Below is a small trained network, with its code and all its weights. Each question gives an input and a target symbol and asks what happens when units are switched off, that is, made to give their printed mean instead of their output.

import numpy as np


def w(rows, s, z=0):
    codes = np.array(rows[::2]) - 128.0
    scale = np.full(codes.shape[1], s)
    scale[-1] = z or s
    return codes * scale


def f(y):
    return np.maximum(y, 0)


def softmax(a):
    e = np.exp(a - a.max(-1, keepdims=True))
    return e / e.sum(-1, keepdims=True)


def log_softmax(a):
    a = a - a.max(-1, keepdims=True)
    return a - np.log(np.exp(a).sum(-1, keepdims=True))


def net(x, mask):
    ids = ['αγδζξπτφω'.index(c) for c in x.split()]
    T = len(ids)
    res = E[ids] + P[:T]
    r = res
    for j in range(2):
        rows = slice(3 * j, 3 * j + 3)
        q, k, v = (r @ M[0][rows].T for M in (Q, K, V))
        z = softmax(np.where(np.tri(T) > 0, q @ k.T / 3**0.5, -1e9)) @ v
        o = O[0][rows]
        res = res + np.where(mask[j], z, o[:, -1]) @ o[:, :-1]
    y = f(res @ A[0][:, :-1].T + A[0][:, -1])
    res = res + np.where(mask[2:6], y, B[0][:, -1]) @ B[0][:, :-1]
    return log_softmax(res[-1] @ U[:, :-1].T + U[:, -1])


Q, K, V, O, A, B = {}, {}, {}, {}, {}, {}
E = w([
[152,152,161,66,58],'α',
[189,193,223,179,106],'γ',
[72,101,110,166,67],'δ',
[198,63,126,129,47],'ζ',
[23,233,62,169,166],'ξ',
[102,38,201,125,163],'π',
[75,89,129,44,80],'τ',
[145,151,127,202,57],'φ',
[122,178,254,69,152],'ω',
],0.012)
P = w([
[214,68,81,119,251],'0',
[82,58,216,148,60],'1',
[79,95,207,136,47],'2',
[75,131,195,127,35],'3',
[73,150,186,128,28],'4',
[67,166,174,120,18],'5',
[76,168,164,117,3],'6',
],0.0066)
Q[0] = w([
[96,118,174,192,109],'h1',
[108,136,168,140,65],'h1',
[89,116,159,145,82],'h1',
[141,242,141,141,141],'h2',
[126,104,235,137,8],'h2',
[47,166,116,130,84],'h2',
],0.012)
K[0] = w([
[94,111,96,148,190],'h1',
[164,90,78,166,188],'h1',
[140,103,106,183,189],'h1',
[186,175,143,147,203],'h2',
[27,227,138,144,93],'h2',
[139,181,3,171,139],'h2',
],0.011)
V[0] = w([
[139,93,179,114,24],'h1',
[7,201,101,162,52],'h1',
[201,178,50,77,173],'h1',
[28,126,50,204,150],'h2',
[73,16,105,6,84],'h2',
[39,189,254,95,210],'h2',
],0.0082)
O[0] = w([
[137,101,122,187,255,163],'h1',
[238,139,55,79,169,2],'h1',
[81,222,181,85,100,102],'h1',
[74,185,53,221,164,108],'h2',
[112,76,22,63,155,163],'h2',
[221,207,161,113,255,156],'h2',
],0.0086,0.0079)
A[0] = w([
[1,59,12,107,96,2],'n1',
[50,169,159,40,82,148],'n2',
[160,195,5,126,225,92],'n3',
[178,187,94,191,49,75],'n4',
],0.0075,0.0031)
B[0] = w([
[201,126,85,178,160,254],'n1',
[170,181,57,87,131,223],'n2',
[162,75,251,83,89,150],'n3',
[86,94,108,85,140,164],'n4',
],0.012,0.0074)
U = w([
[209,62,142,132,64,157],'α',
[175,158,154,79,191,41],'γ',
[151,153,69,97,181,242],'δ',
[14,133,129,167,68,158],'ζ',
[106,141,114,2,47,134],'ξ',
[190,148,192,167,83,2],'π',
[109,192,81,238,186,104],'τ',
[98,38,159,100,189,217],'φ',
[112,173,123,145,150,49],'ω',
],0.0092,0.0032)

Each question gives the input, a string of symbols that net reads in full, and the target symbol t.
The units are the heads (3 rows each of Q, K, V and O) and the neurons (one row each of A and B). Each row of codes is followed by its name. A weight is (code - 128) times the scale printed after its matrix; where a second scale follows, it is the last column's (O, A, B and U).
mask holds one flag per unit, heads first, then neurons. A switched-off unit (its flag False) gives its mean, the last column of its rows in O or B, instead of its output. The means were averaged over made-up inputs and are rounded, as every weight is.
A unit's drop is (log p(t) with every unit on - log p(t) with that unit switched off) / (log p(t) with every unit on - log p(t) with every unit switched off).
The circuit of an input: a set's keep is (log p(t) with only the set's units on - log p(t) with every unit switched off) / (log p(t) with every unit on - log p(t) with every unit switched off). Starting from all 6 units, units are removed one at a time, each time the one whose removal leaves the highest keep (on an exact tie, the one counted first), for as long as the keep stays at least 0.8.
units of the circuit, in order: the units of the circuit, biggest drop first
k most important neurons: the k neurons with the biggest drops, biggest first
which heads matter: for each layer, one digit per head in row order, 1 if its drop is at least 0.15 and else 0, layers parted by /
drop when u is switched off: that unit's drop, to one decimal
input π π ξ δ π α, target ζ: units of the circuit, in order : (h2; n1; h1; n4)
input ξ ω ζ, target ξ: units of the circuit, in order : (h1)
input ξ ζ π φ δ, target ξ: which heads matter : 10
input τ τ α, target ξ: 2 most important neurons : (n1; n2)
input ζ ζ φ φ α ζ, target ζ: units of the circuit, in order : (n1; h1; h2)
input ξ π ξ τ π ξ, target ξ: units of the circuit, in order : (h1; n3)
input ζ ζ ζ π π ξ τ, target τ: which heads matter : 01
input ζ φ φ ζ, target ζ: units of the circuit, in order : (h2; n1; h1)
input α π ω ζ τ, target δ: 2 most important neurons : (n1; n3)
input π δ π, target τ: 2 most important neurons : (n1; n3)
input ζ α α, target ξ: which heads matter : 01
input ξ α τ ζ π δ γ, target ξ: which heads matter : 10
input φ π ζ α ζ ω, target γ: which heads matter : 01
input ζ γ ζ, target π: units of the circuit, in order : (h2; h1)
input α π π π π φ, target ζ: units of the circuit, in order : (h2)
input φ ζ τ δ, target τ: 2 most important neurons : (n1; n3)
input ζ π τ, target δ: 2 most important neurons : (n1; n2)
input π ω ξ δ ζ γ, target ζ: 2 most important neurons : (n1; n4)
input π τ ξ γ α π π, target ζ: 2 most important neurons : (n1; n2)
input ζ ω ξ π, target τ: units of the circuit, in order : (h2)
input ζ ω ξ γ ζ, target τ: drop when h2 is switched off : 1.1
input ξ ζ α π π ω π, target ξ: drop when n1 is switched off : 0.3
